Below are the code and all the weights of a small trained network. Each question names an input and a target symbol and asks about switching units off, where a switched-off unit gives its printed mean instead of its output.

import numpy as np


def w(rows, s, z=0):
    codes = np.array(rows[::2]) - 128.0
    scale = np.full(codes.shape[1], s)
    scale[-1] = z or s
    return codes * scale


def norm(h):
    return h / np.sqrt((h * h).mean(-1, keepdims=True) + 1e-5)


def softmax(a):
    e = np.exp(a - a.max(-1, keepdims=True))
    return e / e.sum(-1, keepdims=True)


def log_softmax(a):
    a = a - a.max(-1, keepdims=True)
    return a - np.log(np.exp(a).sum(-1, keepdims=True))


def net(x, mask):
    ids = ['ΘΛΠΩαβδηστ'.index(c) for c in x.split()]
    T = len(ids)
    res = E[ids] + P[:T]
    u = 0
    for l in range(3):
        r = norm(res)
        for j in range(2):
            rows = slice(4 * j, 4 * j + 4)
            q, k, v = (r @ M[l][rows].T for M in (Q, K, V))
            z = softmax(np.where(np.tri(T) > 0, q @ k.T / 4**0.5, -1e9)) @ v
            o = O[l][rows]
            res = res + np.where(mask[u + j], z, o[:, -1]) @ o[:, :-1]
        u += 2
    return log_softmax(norm(res)[-1] @ U[:, :-1].T + U[:, -1])


Q, K, V, O = {}, {}, {}, {}
E = w([
[177,131,99,146,189,132,93,133,193,102,109],'Θ',
[121,132,84,121,180,99,86,144,147,80,115],'Λ',
[88,60,93,98,139,133,106,148,116,80,136],'Π',
[164,78,98,140,120,102,175,114,179,79,125],'Ω',
[110,159,144,140,172,38,140,171,148,117,96],'α',
[154,223,133,74,86,127,184,156,103,83,166],'β',
[162,184,101,208,81,249,149,108,148,164,108],'δ',
[80,135,73,145,115,94,137,63,103,164,63],'η',
[154,157,131,182,152,122,104,69,81,64,127],'σ',
[197,121,138,93,165,119,144,72,93,196,162],'τ',
],0.017)
P = w([
[128,130,187,89,229,180,174,63,86,27,48],'0',
[161,150,19,109,195,136,152,165,99,97,82],'1',
[164,117,138,98,86,138,98,133,131,114,78],'2',
[70,148,141,129,170,139,167,73,156,131,198],'3',
[154,147,42,143,155,108,121,148,110,135,138],'4',
[160,101,142,138,31,103,58,130,127,131,127],'5',
[62,139,151,175,115,99,128,91,156,138,253],'6',
[156,147,47,179,110,79,106,149,104,173,190],'7',
],0.018)
Q[0] = w([
[155,146,71,181,130,109,152,149,137,143,147],'0.h1',
[102,98,164,116,150,139,178,139,153,125,113],'0.h1',
[93,125,248,130,125,115,160,119,138,127,123],'0.h1',
[125,102,160,108,92,154,93,95,194,91,121],'0.h1',
[140,133,68,100,87,104,168,141,123,146,129],'0.h2',
[123,97,96,127,130,131,146,187,135,146,128],'0.h2',
[128,146,81,118,124,134,143,152,127,155,134],'0.h2',
[99,137,192,107,114,148,125,122,139,101,105],'0.h2',
],0.017)
K[0] = w([
[158,159,167,209,34,88,198,98,115,128,175],'0.h1',
[123,126,150,86,139,152,198,197,150,77,26],'0.h1',
[133,192,64,36,219,254,183,140,183,40,89],'0.h1',
[102,60,54,140,162,174,118,160,244,44,109],'0.h1',
[127,106,116,207,70,57,80,125,104,180,208],'0.h2',
[123,125,124,177,118,92,59,106,96,67,200],'0.h2',
[191,149,133,180,108,116,70,117,94,126,183],'0.h2',
[84,162,112,83,116,147,193,177,161,80,34],'0.h2',
],0.009)
V[0] = w([
[48,230,166,158,130,96,48,187,168,121,62],'0.h1',
[188,171,110,178,128,64,168,61,204,140,96],'0.h1',
[138,146,137,194,130,125,163,189,120,38,143],'0.h1',
[216,121,196,114,176,146,151,251,154,140,166],'0.h1',
[117,136,98,64,99,119,136,199,254,172,145],'0.h2',
[155,121,145,138,112,121,159,69,142,138,141],'0.h2',
[89,141,60,86,99,129,127,165,172,207,113],'0.h2',
[113,168,133,117,86,117,173,113,75,107,157],'0.h2',
],0.0077)
O[0] = w([
[201,126,197,227,190,77,128,143,7,74,127,13],'0.h1',
[200,148,202,59,135,105,131,76,176,150,80,231],'0.h1',
[106,149,188,158,164,134,90,145,228,79,138,220],'0.h1',
[165,82,120,126,192,211,18,213,158,160,160,74],'0.h1',
[89,118,122,138,46,105,164,254,159,155,174,3],'0.h2',
[135,92,123,112,158,167,77,136,61,122,124,139],'0.h2',
[142,99,137,128,75,108,217,235,194,184,177,15],'0.h2',
[155,165,115,152,171,114,46,153,137,151,88,179],'0.h2',
],0.0067,0.0038)
Q[1] = w([
[132,123,91,148,155,78,152,108,165,82,137],'1.h1',
[156,201,124,65,115,63,160,161,108,96,187],'1.h1',
[103,120,198,118,45,174,99,105,153,165,98],'1.h1',
[178,196,58,154,168,89,118,116,131,144,100],'1.h1',
[93,121,136,152,145,96,83,153,171,84,138],'1.h2',
[114,137,166,103,89,144,150,36,118,94,109],'1.h2',
[146,125,96,120,134,73,71,93,168,134,125],'1.h2',
[100,74,252,99,110,203,156,171,122,122,108],'1.h2',
],0.015)
K[1] = w([
[148,92,183,106,117,94,131,84,164,97,143],'1.h1',
[133,184,95,131,125,80,117,99,123,177,249],'1.h1',
[162,192,113,160,78,183,108,145,86,144,66],'1.h1',
[137,156,154,116,211,118,158,80,116,126,109],'1.h1',
[83,147,148,160,107,122,96,145,167,83,175],'1.h2',
[94,72,115,87,186,91,151,96,154,90,98],'1.h2',
[145,118,154,140,101,80,87,110,162,163,163],'1.h2',
[123,121,109,104,182,162,177,186,156,71,79],'1.h2',
],0.014)
V[1] = w([
[115,126,134,161,48,183,67,117,138,167,80],'1.h1',
[115,108,113,131,126,110,139,144,163,124,131],'1.h1',
[109,146,220,190,121,178,161,104,164,139,150],'1.h1',
[141,142,60,156,142,177,130,132,136,106,133],'1.h1',
[153,192,133,186,53,245,152,120,134,133,160],'1.h2',
[119,140,92,211,132,191,156,85,129,116,95],'1.h2',
[161,181,86,158,67,136,143,125,160,51,105],'1.h2',
[119,254,127,27,113,114,162,146,87,99,195],'1.h2',
],0.0087)
O[1] = w([
[191,82,88,73,106,84,202,146,147,33,206,1],'1.h1',
[152,114,97,172,128,99,138,123,101,106,111,81],'1.h1',
[161,79,142,93,241,159,186,150,131,193,128,159],'1.h1',
[135,121,157,151,73,183,162,111,129,141,148,192],'1.h1',
[143,206,99,161,39,215,108,118,165,67,61,75],'1.h2',
[124,130,215,211,82,155,116,132,59,143,132,196],'1.h2',
[114,69,189,195,103,90,120,116,199,43,90,219],'1.h2',
[173,144,76,138,129,90,155,180,129,2,212,215],'1.h2',
],0.0072,0.0045)
Q[2] = w([
[97,76,123,86,86,209,127,163,142,121,114],'2.h1',
[29,96,119,133,155,82,146,103,148,139,184],'2.h1',
[128,77,184,136,103,156,68,123,113,71,104],'2.h1',
[130,131,95,119,143,124,117,213,119,96,152],'2.h1',
[205,158,85,164,121,205,79,94,152,101,160],'2.h2',
[131,141,181,8,151,135,103,146,121,74,167],'2.h2',
[115,163,176,156,100,133,136,126,127,22,139],'2.h2',
[159,73,117,143,196,115,75,127,143,80,105],'2.h2',
],0.015)
K[2] = w([
[65,98,114,73,124,200,150,140,138,98,104],'2.h1',
[73,106,139,152,117,92,125,147,170,162,198],'2.h1',
[67,83,164,133,149,145,97,111,105,65,127],'2.h1',
[139,117,115,114,136,145,122,202,122,60,90],'2.h1',
[147,166,63,157,122,197,49,71,138,123,94],'2.h2',
[118,144,140,7,153,150,80,146,101,67,151],'2.h2',
[137,160,180,129,124,125,122,111,108,37,107],'2.h2',
[136,46,129,154,174,106,69,112,145,118,139],'2.h2',
],0.016)
V[2] = w([
[220,113,159,105,146,158,147,124,62,125,58],'2.h1',
[118,138,164,116,221,128,101,92,161,183,110],'2.h1',
[197,151,114,157,101,77,33,149,137,137,110],'2.h1',
[140,78,196,75,115,106,120,100,188,108,139],'2.h1',
[192,102,91,130,100,130,79,204,38,139,2],'2.h2',
[169,107,178,110,81,153,161,150,102,152,184],'2.h2',
[55,114,181,195,146,180,126,102,105,174,209],'2.h2',
[114,143,46,169,122,62,119,156,137,100,222],'2.h2',
],0.0097)
O[2] = w([
[65,71,99,108,141,167,84,151,76,160,11,154],'2.h1',
[74,116,158,152,2,198,98,97,58,93,135,255],'2.h1',
[87,72,80,95,199,168,199,149,113,69,152,90],'2.h1',
[91,200,107,178,125,147,126,160,83,176,171,141],'2.h1',
[141,147,112,103,44,79,169,246,243,171,202,94],'2.h2',
[83,134,69,181,127,119,104,157,154,92,66,18],'2.h2',
[156,100,112,48,174,101,124,108,125,38,45,127],'2.h2',
[76,121,181,101,51,226,90,142,112,152,31,6],'2.h2',
],0.0085,0.0077)
U = w([
[124,155,143,119,177,149,108,29,66,73,55,155],'Θ',
[61,182,219,186,141,144,150,76,169,201,247,25],'Λ',
[122,136,61,148,181,80,155,155,196,63,175,255],'Π',
[87,178,84,223,47,139,58,199,139,84,59,183],'Ω',
[116,39,149,154,154,113,112,230,60,154,120,175],'α',
[108,62,201,36,83,105,122,101,254,91,75,121],'β',
[117,142,3,41,119,158,85,127,127,182,125,168],'δ',
[141,167,144,142,121,35,226,128,100,194,36,97],'η',
[221,65,177,112,76,200,225,154,55,110,157,17],'σ',
[235,138,183,137,158,83,8,154,147,191,99,39],'τ',
],0.0055,0.0032)

Each question gives the input, a string of symbols that net reads in full, and the target symbol t.
The units are the heads (4 rows each of Q, K, V and O). Each row of codes is followed by its name. A weight is (code - 128) times the scale printed after its matrix; where a second scale follows, it is the last column's (O and U).
mask holds one flag per head, layer by layer. A switched-off head (its flag False) gives its mean, the last column of its rows in O, instead of its output. The means were averaged over made-up inputs and are rounded, as every weight is.
A unit's drop is (log p(t) with every unit on - log p(t) with that unit switched off) / (log p(t) with every unit on - log p(t) with every unit switched off).
The circuit of an input: a set's keep is (log p(t) with only the set's units on - log p(t) with every unit switched off) / (log p(t) with every unit on - log p(t) with every unit switched off). Starting from all 6 units, units are removed one at a time, each time the one whose removal leaves the highest keep (on an exact tie, the one counted first), for as long as the keep stays at least 0.8.
units of the circuit, in order: the units of the circuit, biggest drop first
most important unit: the unit with the biggest drop
heads that matter: for each layer, one digit per head in row order, 1 if its drop is at least 0.15 and else 0, layers parted by /
input Ω β Θ α τ β Λ, target Θ: units of the circuit, in order	[1.h2; 2.h2]
input β Ω Ω α, target Θ: units of the circuit, in order	[2.h2; 1.h2]
input β Ω Θ Π Θ, target β: units of the circuit, in order	[0.h1; 2.h2; 2.h1; 0.h2]
input Ω β Ω Ω β η Ω δ, target η: heads that matter	10 / 00 / 10
input β δ τ β δ Λ Ω, target Θ: heads that matter	00 / 11 / 01
input τ β β Π α β δ α, target Ω: most important unit	1.h2
input Ω δ Ω Ω δ, target Ω: units of the circuit, in order	[1.h2; 2.h2]
input δ Π Θ Ω, target Θ: heads that matter	00 / 10 / 01
input Ω Λ β β δ α, target Λ: heads that matter	00 / 01 / 11
input δ Θ Ω τ β Π Π Ω, target Λ: units of the circuit, in order	[2.h1; 2.h2; 0.h1]
input τ σ Ω τ Ω, target δ: heads that matter	10 / 01 / 00
input Ω σ Θ Π Π, target β: heads that matter	01 / 00 / 11
input Λ Θ Ω β Ω σ Π β, target Θ: heads that matter	00 / 00 / 10
input α η δ Π, target Θ: units of the circuit, in order	[2.h2]
input σ σ σ δ δ Ω τ Ω, target δ: units of the circuit, in order	[1.h2; 0.h1]
input η Ω Π σ β δ Λ, target Θ: heads that matter	10 / 00 / 01
input Ω δ δ, target σ: heads that matter	01 / 10 / 00
input Θ η δ σ β β Π, target Θ: heads that matter	00 / 01 / 01
input β α β β Θ β, target τ: units of the circuit, in order	[0.h1; 2.h1]
input Ω β Ω β Λ, target Π: units of the circuit, in order	[0.h2]
input Π σ τ, target δ: units of the circuit, in order	[0.h1; 2.h2; 2.h1]
input β β β δ, target Θ: heads that matter	00 / 00 / 01
input β β τ Θ, target Θ: heads that matter	01 / 00 / 01
input β Λ Π β Θ, target Π: heads that matter	01 / 01 / 00
input Π β δ δ Ω β Π α, target Π: heads that matter	00 / 01 / 00
input σ δ η Ω β, target η: units of the circuit, in order	[0.h1; 2.h1; 2.h2]
input Θ τ σ α σ β δ Θ, target Ω: units of the circuit, in order	[1.h2]
